Below is a small trained network, with its code and all its weights. Each question gives an input and a class and asks what happens when units are switched off, that is, made to give their printed mean instead of their output.

import numpy as np


def w(rows, s, z=0):
    codes = np.array(rows[::2]) - 128.0
    scale = np.full(codes.shape[1], s)
    scale[-1] = z or s
    return codes * scale


def norm(h):
    return h / np.sqrt((h * h).mean(-1, keepdims=True) + 1e-5)


def f(y):
    return np.maximum(y, 0)


def log_softmax(a):
    a = a - a.max(-1, keepdims=True)
    return a - np.log(np.exp(a).sum(-1, keepdims=True))


def net(x, mask):
    res = np.array(x, float).reshape(1, 8) / 4 @ E
    u = 0
    for l in range(3):
        y = f(norm(res) @ A[l][:, :-1].T + A[l][:, -1])
        res = res + np.where(mask[u : u + 12], y, B[l][:, -1]) @ B[l][:, :-1]
        u += 12
    return log_softmax(norm(res)[-1] @ U[:, :-1].T + U[:, -1])


A, B = {}, {}
E = w([
[127,129,135,132,126,130,125,134,129,126],'x0',
[138,102,80,111,79,93,150,175,159,146],'x1',
[131,126,131,128,127,129,132,125,127,131],'x2',
[126,135,125,97,111,165,13,129,135,222],'x3',
[192,133,85,230,147,109,68,118,193,88],'x4',
[163,164,185,68,98,47,83,94,153,99],'x5',
[59,223,112,155,58,169,184,2,201,151],'x6',
[159,131,146,182,93,98,136,116,62,186],'x7',
],0.0017)
A[0] = w([
[122,128,124,133,134,120,124,129,133,131,85],'0.n0',
[110,185,116,137,91,163,141,83,158,125,254],'0.n1',
[150,84,54,92,4,99,155,217,174,144,140],'0.n2',
[191,139,204,70,93,75,110,62,180,110,56],'0.n3',
[125,84,114,138,153,114,115,175,89,138,136],'0.n4',
[141,146,180,139,172,182,97,94,88,89,111],'0.n5',
[196,122,205,57,92,70,103,90,164,123,71],'0.n6',
[139,123,95,117,59,128,146,162,163,129,90],'0.n7',
[153,158,135,162,152,145,87,111,134,106,87],'0.n8',
[118,98,105,154,153,191,145,142,114,158,52],'0.n9',
[84,160,202,66,141,190,172,105,65,149,90],'0.n10',
[135,144,183,136,160,193,107,96,78,105,98],'0.n11',
],0.0032,0.0026)
B[0] = w([
[136,125,133,140,116,134,129,126,120,124,128],'0.n0',
[223,112,156,107,184,102,111,162,85,120,254],'0.n1',
[81,147,202,157,252,122,96,47,101,139,221],'0.n2',
[46,164,39,190,140,151,117,187,69,101,194],'0.n3',
[182,200,143,120,125,124,148,92,128,127,197],'0.n4',
[100,114,117,137,166,78,141,120,162,167,166],'0.n5',
[65,173,43,188,130,157,115,175,73,104,200],'0.n6',
[107,126,160,133,185,117,114,95,126,133,149],'0.n7',
[118,95,112,125,97,83,153,143,158,142,155],'0.n8',
[102,169,110,145,125,111,112,155,100,90,148],'0.n9',
[145,79,61,138,94,37,126,157,191,145,198],'0.n10',
[94,110,123,149,177,76,140,129,161,161,158],'0.n11',
],0.0035,0.0029)
A[1] = w([
[92,124,129,60,150,194,109,141,209,62,43],'1.n0',
[92,68,76,191,157,253,172,157,107,172,41],'1.n1',
[89,202,103,152,80,143,164,21,180,140,186],'1.n2',
[91,177,131,133,40,190,161,44,186,139,55],'1.n3',
[143,119,90,167,152,61,188,155,99,93,153],'1.n4',
[132,121,133,117,83,181,54,134,140,192,3],'1.n5',
[112,130,146,131,161,111,127,117,138,133,37],'1.n6',
[60,108,188,37,100,131,174,142,62,155,94],'1.n7',
[109,131,136,130,158,106,131,113,142,155,21],'1.n8',
[137,113,85,127,131,126,61,156,124,191,147],'1.n9',
[94,120,85,88,189,130,120,150,194,66,159],'1.n10',
[163,151,120,200,169,127,93,128,113,86,150],'1.n11',
],0.0037,0.0013)
B[1] = w([
[127,145,172,213,59,141,152,146,68,203,155],'1.n0',
[80,243,101,126,98,35,41,178,109,51,170],'1.n1',
[182,69,128,80,208,137,106,227,78,120,181],'1.n2',
[215,96,122,70,203,153,125,226,83,126,144],'1.n3',
[97,156,160,76,107,209,108,82,154,140,249],'1.n4',
[91,145,180,84,89,189,139,92,160,25,156],'1.n5',
[114,115,133,136,152,128,132,109,123,139,141],'1.n6',
[147,107,40,152,78,100,87,133,251,146,189],'1.n7',
[111,113,137,123,164,127,123,97,134,134,141],'1.n8',
[100,155,180,90,111,189,204,79,151,57,212],'1.n9',
[137,138,163,179,76,134,139,114,74,207,213],'1.n10',
[84,101,87,62,88,135,159,135,158,199,253],'1.n11',
],0.0036,0.0035)
A[2] = w([
[219,115,98,233,126,152,76,97,225,110,65],'2.n0',
[169,45,161,105,156,130,84,189,73,92,18],'2.n1',
[122,114,118,126,157,128,171,117,140,102,112],'2.n2',
[184,95,113,198,97,122,95,104,213,94,39],'2.n3',
[138,120,197,146,48,162,151,153,165,128,103],'2.n4',
[137,129,96,175,131,147,109,121,152,117,107],'2.n5',
[126,134,138,104,113,82,91,145,84,86,148],'2.n6',
[132,97,132,156,118,100,253,134,103,39,72],'2.n7',
[99,109,133,101,228,117,127,89,132,155,7],'2.n8',
[76,155,127,119,133,177,152,178,152,149,201],'2.n9',
[164,158,141,168,39,101,148,63,48,199,81],'2.n10',
[103,144,119,58,114,162,75,112,122,175,189],'2.n11',
],0.0031,0.0013)
B[2] = w([
[66,73,112,40,80,76,173,165,136,140,158],'2.n0',
[200,186,80,102,178,180,192,153,153,165,164],'2.n1',
[140,121,133,110,119,132,78,95,131,137,139],'2.n2',
[83,120,104,92,103,98,137,149,133,137,143],'2.n3',
[166,119,140,142,124,121,121,62,90,137,149],'2.n4',
[114,131,136,97,105,88,141,138,106,119,141],'2.n5',
[132,170,86,164,143,165,129,134,149,129,170],'2.n6',
[119,135,170,113,88,202,1,91,180,91,146],'2.n7',
[136,128,126,154,171,92,137,62,124,132,166],'2.n8',
[194,107,139,152,111,74,103,90,81,118,218],'2.n9',
[128,77,168,199,97,181,133,176,114,168,173],'2.n10',
[158,86,121,178,133,125,218,96,148,55,252],'2.n11',
],0.0037,0.0033)
U = w([
[254,137,94,64,221,172,149,215,106,128,128],'0',
[56,220,58,174,107,101,73,187,73,57,127],'1',
[122,114,133,131,112,129,148,74,128,136,253],'2',
[90,44,72,59,54,62,150,153,205,163,96],'3',
[117,130,212,94,92,224,96,51,165,50,76],'4',
[134,123,136,160,137,130,147,87,106,136,182],'5',
[141,99,195,220,77,153,139,166,75,200,66],'6',
[81,109,149,151,243,75,120,73,147,158,60],'7',
],0.0057,0.0042)

Each question gives the input, the list of numbers given to net, and the class t.
The units are the neurons (one row each of A and B). Each row of codes is followed by its name. A weight is (code - 128) times the scale printed after its matrix; where a second scale follows, it is the last column's (A, B and U).
mask holds one flag per neuron, layer by layer. A switched-off neuron (its flag False) gives its mean, the last column of its row in B, instead of its output. The means were averaged over made-up inputs and are rounded, as every weight is.
A unit's drop is (log p(t) with every unit on - log p(t) with that unit switched off) / (log p(t) with every unit on - log p(t) with every unit switched off).
The circuit of an input: a set's keep is (log p(t) with only the set's units on - log p(t) with every unit switched off) / (log p(t) with every unit on - log p(t) with every unit switched off). Starting from the 12 units with the biggest drops (on a tie, the unit counted first), units are removed one at a time, each time the one whose removal leaves the highest keep (on an exact tie, the one counted first), for as long as the keep stays at least 0.8.
circuit, biggest first: the units of the circuit, biggest drop first
unit that matters most: the unit with the biggest drop
top k neurons: the k neurons with the biggest drops, biggest first
top k neurons in layer l: the k neurons of layer l with the biggest drops, biggest first
input [1,4,-3,-1,-4,-2,5,-8], class 6: top 3 neurons	(1.n0 0.n1 1.n10)
input [-3,1,1,-8,-5,1,-7,4], class 4: top 2 neurons in layer 1	(1.n2 1.n4)
input [8,0,4,-8,4,3,-1,2], class 4: unit that matters most	2.n7
input [4,8,-1,-8,1,8,0,2], class 1: circuit, biggest first	(0.n3 0.n6)
input [-5,-4,-5,-5,-1,-2,5,3], class 0: top 3 neurons	(1.n2 1.n9 0.n2)
input [2,-2,-7,-5,-5,2,8,5], class 0: circuit, biggest first	(1.n2 1.n3)
input [1,5,2,-3,-3,0,-4,-6], class 6: top 4 neurons	(1.n10 1.n0 0.n1 1.n2)
input [5,2,7,8,2,6,-6,2], class 4: top 2 neurons in layer 1	(1.n9 1.n5)
input [8,5,-6,-8,4,-3,2,3], class 4: top 2 neurons	(2.n7 1.n7)
input [-6,1,-2,4,-8,-6,-4,1], class 3: circuit, biggest first	(1.n7 0.n10)
input [-6,-2,1,0,6,2,4,5], class 3: top 2 neurons in layer 0	(0.n1 0.n2)
input [-7,-5,-4,-8,-2,5,1,6], class 4: top 3 neurons	(2.n7 1.n10 0.n2)
input [6,-2,-2,-4,-8,1,5,-1], class 3: circuit, biggest first	(1.n7 0.n10)
input [3,0,-3,1,-1,7,5,8], class 6: circuit, biggest first	(2.n10)
input [7,3,4,4,7,-5,-4,-1], class 3: circuit, biggest first	(2.n0 1.n2)
input [2,-8,5,-1,-1,1,6,-5], class 7: circuit, biggest first	(0.n11 0.n5 1.n2 2.n8)
input [-4,0,3,-5,-5,4,-5,7], class 6: top 4 neurons	(1.n2 2.n10 0.n1 1.n9)
input [-1,1,7,7,-7,2,8,-3], class 0: top 2 neurons	(1.n3 1.n2)
input [5,0,7,-8,4,1,-1,-3], class 4: top 2 neurons	(2.n7 1.n7)
input [1,0,-5,7,-1,-8,5,-4], class 1: top neuron	(1.n1)
input [-5,-6,7,-1,8,-2,1,3], class 3: top 2 neurons	(2.n0 0.n2)
input [1,0,-5,-2,-5,5,4,8], class 6: top 4 neurons	(2.n10 0.n1 1.n11 1.n1)
input [5,-4,-5,4,-7,3,2,-5], class 3: top 4 neurons	(1.n7 0.n10 0.n2 1.n4)
input [7,6,-1,-1,-2,-3,4,-8], class 6: top 2 neurons	(1.n0 1.n10)
input [-8,-2,-2,7,8,-5,3,4], class 3: top 2 neurons in layer 1	(1.n4 1.n10)
